Here is a tiny trained network, its code and every weight. The questions are about switching its units off for an input and a class, where a switched-off unit gives its printed mean instead of its output.

import numpy as np


def w(rows, s, z=0):
    codes = np.array(rows[::2]) - 128.0
    scale = np.full(codes.shape[1], s)
    scale[-1] = z or s
    return codes * scale


def f(y):
    return np.maximum(y, 0)


def log_softmax(a):
    a = a - a.max(-1, keepdims=True)
    return a - np.log(np.exp(a).sum(-1, keepdims=True))


def net(x, mask):
    res = np.array(x, float).reshape(1, 7) / 4 @ E
    y = f(res @ A[0][:, :-1].T + A[0][:, -1])
    res = res + np.where(mask, y, B[0][:, -1]) @ B[0][:, :-1]
    return log_softmax(res[-1] @ U[:, :-1].T + U[:, -1])


A, B = {}, {}
E = w([
[124,121,138,137,132,124,109,145,132,133,145,129],'x0',
[121,139,110,137,139,107,111,159,162,147,140,143],'x1',
[121,80,159,95,250,100,157,86,170,184,115,89],'x2',
[147,93,119,131,113,125,135,133,133,107,123,108],'x3',
[129,136,133,123,142,111,121,139,132,125,140,148],'x4',
[250,187,143,65,135,191,68,194,107,154,77,74],'x5',
[235,82,158,206,96,186,125,113,133,182,83,212],'x6',
],0.013)
A[0] = w([
[143,80,142,97,227,119,141,97,150,183,126,85,116],'n1',
[122,162,123,139,67,132,114,152,125,104,125,139,231],'n2',
[78,171,107,65,141,115,118,160,119,80,151,48,179],'n3',
[79,81,132,178,179,117,172,85,150,132,128,145,120],'n4',
[54,98,110,199,75,111,164,98,128,104,146,200,196],'n5',
[95,121,128,95,196,110,144,131,138,136,118,68,86],'n6',
[5,126,105,113,125,95,151,117,132,66,162,99,255],'n7',
[114,66,131,130,193,118,138,79,140,157,143,129,152],'n8',
],0.021,0.0064)
B[0] = w([
[127,115,128,187,238,156,89,106,151,86,64,178,212],'n1',
[144,164,114,98,69,115,148,140,100,101,199,106,191],'n2',
[52,117,138,89,98,88,148,95,151,25,142,57,226],'n3',
[101,106,132,94,116,88,185,132,142,197,100,107,200],'n4',
[94,86,123,153,119,151,80,55,147,66,171,221,235],'n5',
[105,88,135,165,167,147,99,78,156,101,129,179,191],'n6',
[253,203,121,166,156,182,96,196,82,155,112,150,252],'n7',
[108,79,132,104,115,109,150,145,138,210,103,138,192],'n8',
],0.019,0.04)
U = w([
[254,183,99,119,99,151,102,184,62,134,161,151,212],'0',
[63,89,131,136,146,113,87,52,168,57,146,177,236],'1',
[225,145,145,151,219,148,99,183,130,156,55,136,64],'2',
[72,61,141,88,122,38,180,115,167,228,105,155,106],'3',
[80,153,129,61,95,42,146,136,124,69,162,52,1],'4',
],0.011,0.003)

Each question gives the input, the list of numbers given to net, and the class t.
The units are the neurons (one row each of A and B). Each row of codes is followed by its name. A weight is (code - 128) times the scale printed after its matrix; where a second scale follows, it is the last column's (A, B and U).
mask holds one flag per neuron, in row order. A switched-off neuron (its flag False) gives its mean, the last column of its row in B, instead of its output. The means were averaged over made-up inputs and are rounded, as every weight is.
A unit's drop is (log p(t) with every unit on - log p(t) with that unit switched off) / (log p(t) with every unit on - log p(t) with every unit switched off).
The circuit of an input: a set's keep is (log p(t) with only the set's units on - log p(t) with every unit switched off) / (log p(t) with every unit on - log p(t) with every unit switched off). Starting from all 8 units, units are removed one at a time, each time the one whose removal leaves the highest keep (on an exact tie, the one counted first), for as long as the keep stays at least 0.8.
units of the circuit, in order: the units of the circuit, biggest drop first
top k neurons: the k neurons with the biggest drops, biggest first
drop when u is switched off: that unit's drop, to one decimal
input [6,-3,6,-4,3,0,-8], class 2: units of the circuit, in order -> n7
input [-6,1,-3,4,-7,3,2], class 0: top 3 neurons -> n3, n5, n4
input [-2,-7,4,-4,-3,-8,3], class 3: top 2 neurons -> n4, n8
input [-5,-8,2,-5,-5,2,8], class 2: top 3 neurons -> n5, n3, n4
input [-1,0,1,8,-2,-3,7], class 3: top 4 neurons -> n1, n4, n3, n6
input [2,-5,3,-8,-6,-1,0], class 2: top 2 neurons -> n5, n3
input [8,-2,1,6,3,-8,4], class 3: top 4 neurons -> n4, n8, n1, n3
input [7,-8,8,-8,-6,-6,4], class 3: top 2 neurons -> n4, n8
input [-3,1,0,-5,-7,8,-1], class 4: units of the circuit, in order -> n7, n5
input [8,2,7,-5,2,-8,1], class 3: top 3 neurons -> n4, n8, n5
input [-4,-8,4,7,1,1,1], class 2: top 3 neurons -> n5, n3, n1
input [-1,-4,-1,-4,-1,-5,0], class 0: top 4 neurons -> n7, n3, n1, n6
input [2,6,-1,-6,-5,3,4], class 0: top 4 neurons -> n3, n5, n1, n4
input [1,-4,0,-7,1,3,6], class 0: units of the circuit, in order -> n1
input [-1,-8,0,-3,3,8,-3], class 4: top 2 neurons -> n5, n1
input [6,4,2,2,-6,-2,0], class 2: drop when n3 is switched off -> 0.8
input [7,-5,4,-5,-8,-2,8], class 3: drop when n7 is switched off -> 0.5
input [-2,-5,6,-5,-7,6,2], class 2: drop when n3 is switched off -> 4.8
